Here is a tiny trained network, its code and every weight. The questions are about switching its units off for an input and a class, where a switched-off unit gives its printed mean instead of its output.

import numpy as np


def w(rows, s, z=0):
    codes = np.array(rows[::2]) - 128.0
    scale = np.full(codes.shape[1], s)
    scale[-1] = z or s
    return codes * scale


def norm(h):
    return h / np.sqrt((h * h).mean(-1, keepdims=True) + 1e-5)


def f(y):
    return np.maximum(y, 0)


def log_softmax(a):
    a = a - a.max(-1, keepdims=True)
    return a - np.log(np.exp(a).sum(-1, keepdims=True))


def net(x, mask):
    res = np.array(x, float).reshape(1, 6) / 4 @ E
    u = 0
    for l in range(3):
        y = f(norm(res) @ A[l][:, :-1].T + A[l][:, -1])
        res = res + np.where(mask[u : u + 8], y, B[l][:, -1]) @ B[l][:, :-1]
        u += 8
    return log_softmax(norm(res)[-1] @ U[:, :-1].T + U[:, -1])


A, B = {}, {}
E = w([
[214,114,169,180,109,79,131],'x0',
[137,241,178,220,231,189,204],'x1',
[129,130,135,128,124,127,128],'x2',
[128,67,165,48,189,102,215],'x3',
[85,57,99,212,15,179,254],'x4',
[132,125,154,124,119,137,125],'x5',
],0.0029)
A[0] = w([
[254,94,153,185,129,85,135,13],'L0N0',
[82,148,148,116,162,112,101,112],'L0N1',
[155,88,130,57,167,123,192,3],'L0N2',
[49,147,130,112,123,195,128,106],'L0N3',
[146,134,151,145,190,177,188,121],'L0N4',
[44,158,130,63,125,191,118,27],'L0N5',
[27,164,129,78,138,172,127,61],'L0N6',
[119,164,105,167,94,153,71,31],'L0N7',
],0.0069,0.0054)
B[0] = w([
[209,57,3,223,211,1,148,175],'L0N0',
[167,169,128,132,120,121,120,185],'L0N1',
[17,88,189,110,155,49,145,160],'L0N2',
[178,122,98,184,148,93,141,182],'L0N3',
[93,175,154,128,125,123,150,254],'L0N4',
[186,23,48,225,211,48,124,156],'L0N5',
[197,83,111,197,179,67,139,171],'L0N6',
[48,164,179,175,92,81,79,154],'L0N7',
],0.0085,0.0035)
A[1] = w([
[132,238,171,152,140,157,163,47],'L1N0',
[84,154,126,202,96,195,224,100],'L1N1',
[118,51,123,159,103,198,225,104],'L1N2',
[179,207,188,109,210,158,86,65],'L1N3',
[105,1,46,37,57,121,17,77],'L1N4',
[160,158,158,65,238,155,62,71],'L1N5',
[178,180,136,164,143,157,160,4],'L1N6',
[146,66,141,39,61,111,113,73],'L1N7',
],0.0055,0.0035)
B[1] = w([
[132,180,172,175,165,201,228,200],'L1N0',
[181,87,75,10,94,158,51,209],'L1N1',
[133,47,57,46,73,98,38,195],'L1N2',
[117,35,57,46,58,179,116,211],'L1N3',
[232,245,192,196,197,189,234,252],'L1N4',
[186,39,73,79,22,105,109,202],'L1N5',
[89,128,116,167,169,163,191,152],'L1N6',
[161,254,194,115,178,146,165,178],'L1N7',
],0.0056,0.004)
A[2] = w([
[1,64,233,54,139,74,172,90],'L2N0',
[125,177,139,125,195,210,164,2],'L2N1',
[4,112,235,144,170,99,85,82],'L2N2',
[201,111,127,20,94,134,54,87],'L2N3',
[189,160,126,75,188,85,114,143],'L2N4',
[92,152,128,229,82,132,91,100],'L2N5',
[182,135,121,169,74,153,102,145],'L2N6',
[41,171,176,202,79,144,21,29],'L2N7',
],0.006,0.0037)
B[2] = w([
[77,183,173,118,163,110,31,187],'L2N0',
[201,160,191,159,91,179,156,190],'L2N1',
[65,161,150,99,129,150,117,148],'L2N2',
[79,92,87,120,61,158,134,225],'L2N3',
[75,107,105,157,105,160,118,255],'L2N4',
[95,103,139,77,166,73,135,171],'L2N5',
[101,118,155,89,167,106,102,224],'L2N6',
[2,144,217,40,172,57,112,150],'L2N7',
],0.0095,0.0038)
U = w([
[191,44,13,251,227,24,134,150],'0',
[204,223,193,159,122,227,196,181],'1',
[89,60,41,28,14,191,81,2],'2',
[6,149,214,67,197,34,90,116],'3',
],0.013,0.0032)

Each question gives the input, the list of numbers given to net, and the class t.
The units are the neurons (one row each of A and B). Each row of codes is followed by its name. A weight is (code - 128) times the scale printed after its matrix; where a second scale follows, it is the last column's (A, B and U).
mask holds one flag per neuron, layer by layer. A switched-off neuron (its flag False) gives its mean, the last column of its row in B, instead of its output. The means were averaged over made-up inputs and are rounded, as every weight is.
A unit's drop is (log p(t) with every unit on - log p(t) with that unit switched off) / (log p(t) with every unit on - log p(t) with every unit switched off).
The circuit of an input: a set's keep is (log p(t) with only the set's units on - log p(t) with every unit switched off) / (log p(t) with every unit on - log p(t) with every unit switched off). Starting from the 12 units with the biggest drops (on a tie, the unit counted first), units are removed one at a time, each time the one whose removal leaves the highest keep (on an exact tie, the one counted first), for as long as the keep stays at least 0.8.
units of the circuit, in order: the units of the circuit, biggest drop first
most important unit: the unit with the biggest drop
top k neurons: the k neurons with the biggest drops, biggest first
k most important neurons of layer l: the k neurons of layer l with the biggest drops, biggest first
drop when u is switched off: that unit's drop, to one decimal
input [-8,-4,-7,8,5,1], class 0: top 2 neurons	[L0N5, L0N6]
input [-5,4,7,-8,-1,3], class 3: units of the circuit, in order	[L0N7]
input [7,2,-1,2,8,-1], class 2: 4 most important neurons of layer 1	[L1N2, L1N1, L1N4, L1N0]
input [-8,7,1,6,-7,7], class 0: units of the circuit, in order	[L0N6, L0N5]
input [-6,6,6,-3,-8,-8], class 2: units of the circuit, in order	[L1N3, L1N5]
input [-2,-4,-1,-4,-2,-3], class 1: top 2 neurons	[L1N4, L0N4]
input [6,6,6,7,3,4], class 3: 2 most important neurons of layer 2	[L2N0, L2N1]
input [4,-5,-2,7,6,-8], class 3: 2 most important neurons of layer 1	[L1N1, L1N5]
input [6,-3,-5,-2,-7,-5], class 2: 2 most important neurons of layer 2	[L2N3, L2N4]
input [-3,-5,6,6,5,-5], class 3: top 3 neurons	[L0N2, L1N2, L2N0]
input [4,6,-8,-8,5,-5], class 3: top 2 neurons	[L0N7, L1N4]
input [-8,-1,2,-7,8,-7], class 0: top 2 neurons	[L0N3, L0N6]
input [-7,-7,-8,5,3,1], class 0: top 2 neurons	[L0N5, L0N6]
input [5,2,7,-2,7,-3], class 2: most important unit	L1N1
input [7,7,6,7,6,6], class 0: top 3 neurons	[L0N0, L1N4, L1N2]
input [5,6,-4,1,7,0], class 2: top 2 neurons	[L1N2, L1N1]
input [7,-8,2,-3,5,-5], class 1: top 2 neurons	[L1N4, L1N7]
input [-5,6,-1,-4,-8,-5], class 2: top 3 neurons	[L1N3, L1N5, L1N4]
input [3,0,-1,-6,5,-4], class 3: top 2 neurons	[L0N7, L2N7]
input [2,-4,-3,8,0,-6], class 3: units of the circuit, in order	[L0N2]
input [-2,-2,-2,1,-3,-4], class 2: 2 most important neurons of layer 0	[L0N0, L0N1]
input [5,5,6,2,7,-5], class 2: top 3 neurons	[L1N1, L1N2, L1N4]
input [6,3,-2,7,6,7], class 3: 4 most important neurons of layer 0	[L0N2, L0N4, L0N3, L0N0]
input [-1,-8,-1,-4,-2,-8], class 1: drop when L1N4 is switched off	0.8
input [-7,5,8,-4,5,-7], class 0: drop when L0N3 is switched off	0.1
input [-4,-3,-2,-6,0,8], class 3: drop when L0N5 is switched off	0.0
input [-7,-3,-1,6,2,0], class 0: units of the circuit, in order	[L0N5]
input [2,-8,-6,4,2,3], class 1: drop when L1N4 is switched off	0.7
